Here is a tiny trained network, its code and every weight. The questions are about switching its units off for an input and a class, where a switched-off unit gives its printed mean instead of its output.

import numpy as np


def w(rows, s, z=0):
    codes = np.array(rows[::2]) - 128.0
    scale = np.full(codes.shape[1], s)
    scale[-1] = z or s
    return codes * scale


def norm(h):
    return h / np.sqrt((h * h).mean(-1, keepdims=True) + 1e-5)


def f(y):
    return y / 2 * (1 + np.tanh(0.7978845608 * (y + 0.044715 * y**3)))


def log_softmax(a):
    a = a - a.max(-1, keepdims=True)
    return a - np.log(np.exp(a).sum(-1, keepdims=True))


def net(x, mask):
    res = np.array(x, float).reshape(1, 2) / 4 @ E
    u = 0
    for l in range(4):
        y = f(norm(res) @ A[l][:, :-1].T + A[l][:, -1])
        res = res + np.where(mask[u : u + 4], y, B[l][:, -1]) @ B[l][:, :-1]
        u += 4
    return log_softmax(norm(res)[-1] @ U[:, :-1].T + U[:, -1])


A, B = {}, {}
E = w([
[183,229,87,73,108,162,80,122,215,135],'x0',
[122,174,224,111,33,149,165,253,154,61],'x1',
],0.0068)
A[0] = w([
[83,172,59,78,109,137,87,97,168,167,22],'L0N1',
[151,132,6,95,192,124,102,3,155,164,1],'L0N2',
[67,77,26,195,201,164,157,2,92,187,106],'L0N3',
[71,112,118,117,72,107,105,121,128,122,84],'L0N4',
],0.0064,0.00076)
B[0] = w([
[145,204,146,149,150,181,127,117,150,154,164],'L0N1',
[72,150,121,254,130,243,203,130,134,94,235],'L0N2',
[155,111,135,36,56,16,50,159,106,153,247],'L0N3',
[112,131,101,155,96,125,133,152,138,124,129],'L0N4',
],0.0075,0.011)
A[1] = w([
[219,205,124,15,124,94,55,127,197,141,88],'L1N1',
[157,98,102,8,170,35,67,80,147,169,21],'L1N2',
[208,147,103,25,189,124,116,80,176,102,109],'L1N3',
[83,160,138,118,152,148,149,116,157,100,1],'L1N4',
],0.011,0.00072)
B[1] = w([
[200,37,82,68,2,200,85,191,146,84,254],'L1N1',
[48,136,45,134,152,86,64,23,73,221,225],'L1N2',
[56,173,210,156,140,45,178,168,119,95,153],'L1N3',
[115,112,98,133,153,96,106,94,112,141,161],'L1N4',
],0.0074,0.0068)
A[2] = w([
[52,159,189,147,94,86,142,164,120,207,2],'L2N1',
[113,254,107,189,213,251,178,63,200,171,7],'L2N2',
[142,83,130,47,166,3,107,87,118,161,145],'L2N3',
[84,20,222,194,162,135,246,167,46,86,128],'L2N4',
],0.0096,0.0007)
B[2] = w([
[175,87,133,86,182,65,135,94,119,96,183],'L2N1',
[208,252,82,218,216,220,116,13,138,129,254],'L2N2',
[98,110,125,127,28,151,133,121,76,180,193],'L2N3',
[114,151,143,139,254,125,153,140,171,90,230],'L2N4',
],0.0079,0.0097)
A[3] = w([
[111,148,144,59,128,81,116,120,152,187,59],'L3N1',
[54,62,129,116,230,124,143,157,145,200,6],'L3N2',
[61,39,147,127,65,4,116,138,10,185,76],'L3N3',
[82,115,195,162,244,75,185,158,87,79,144],'L3N4',
],0.013,0.0012)
B[3] = w([
[90,137,90,176,236,122,130,132,80,76,142],'L3N1',
[157,123,161,81,21,107,121,189,146,105,171],'L3N2',
[40,69,118,70,134,125,115,105,32,198,252],'L3N3',
[112,120,201,167,220,2,197,137,185,127,219],'L3N4',
],0.0088,0.015)
U = w([
[33,89,86,103,102,101,91,84,28,213,224],'0',
[105,134,178,149,178,44,169,152,172,115,255],'1',
[152,237,67,219,150,209,106,41,136,153,8],'2',
[163,124,113,96,1,175,98,196,169,95,32],'3',
],0.0084,0.00083)

Each question gives the input, the list of numbers given to net, and the class t.
The units are the neurons (one row each of A and B). Each row of codes is followed by its name. A weight is (code - 128) times the scale printed after its matrix; where a second scale follows, it is the last column's (A, B and U).
mask holds one flag per neuron, layer by layer. A switched-off neuron (its flag False) gives its mean, the last column of its row in B, instead of its output. The means were averaged over made-up inputs and are rounded, as every weight is.
A unit's drop is (log p(t) with every unit on - log p(t) with that unit switched off) / (log p(t) with every unit on - log p(t) with every unit switched off).
The circuit of an input: a set's keep is (log p(t) with only the set's units on - log p(t) with every unit switched off) / (log p(t) with every unit on - log p(t) with every unit switched off). Starting from the 12 units with the biggest drops (on a tie, the unit counted first), units are removed one at a time, each time the one whose removal leaves the highest keep (on an exact tie, the one counted first), for as long as the keep stays at least 0.8.
units of the circuit, in order: the units of the circuit, biggest drop first
unit that matters most: the unit with the biggest drop
k most important neurons: the k neurons with the biggest drops, biggest first
top k neurons in layer l: the k neurons of layer l with the biggest drops, biggest first
drop of u: that unit's drop, to one decimal
input [0,5], class 1: 3 most important neurons : (L0N3 L1N1 L0N1)
input [8,1], class 3: units of the circuit, in order : (L1N1)
input [4,2], class 3: 2 most important neurons : (L0N2 L1N1)
input [-1,2], class 1: 2 most important neurons : (L0N3 L1N1)
input [8,6], class 3: 2 most important neurons : (L0N2 L1N1)
input [1,-6], class 2: 4 most important neurons : (L0N2 L1N1 L0N1 L3N3)
input [3,2], class 3: 3 most important neurons : (L0N2 L1N1 L0N3)
input [0,2], class 1: 2 most important neurons : (L0N3 L0N1)
input [1,-3], class 2: 2 most important neurons : (L0N2 L1N1)
input [-6,1], class 1: 2 most important neurons : (L0N3 L2N4)
input [-1,3], class 1: 2 most important neurons : (L0N3 L1N1)
input [3,-4], class 2: drop of L0N2 : 2.9
input [-4,2], class 1: drop of L0N3 : 2.6
input [4,8], class 3: drop of L1N2 : 0.0
input [5,0], class 2: unit that matters most : L0N3
input [1,-5], class 2: top 2 neurons in layer 0 : (L0N2 L0N1)
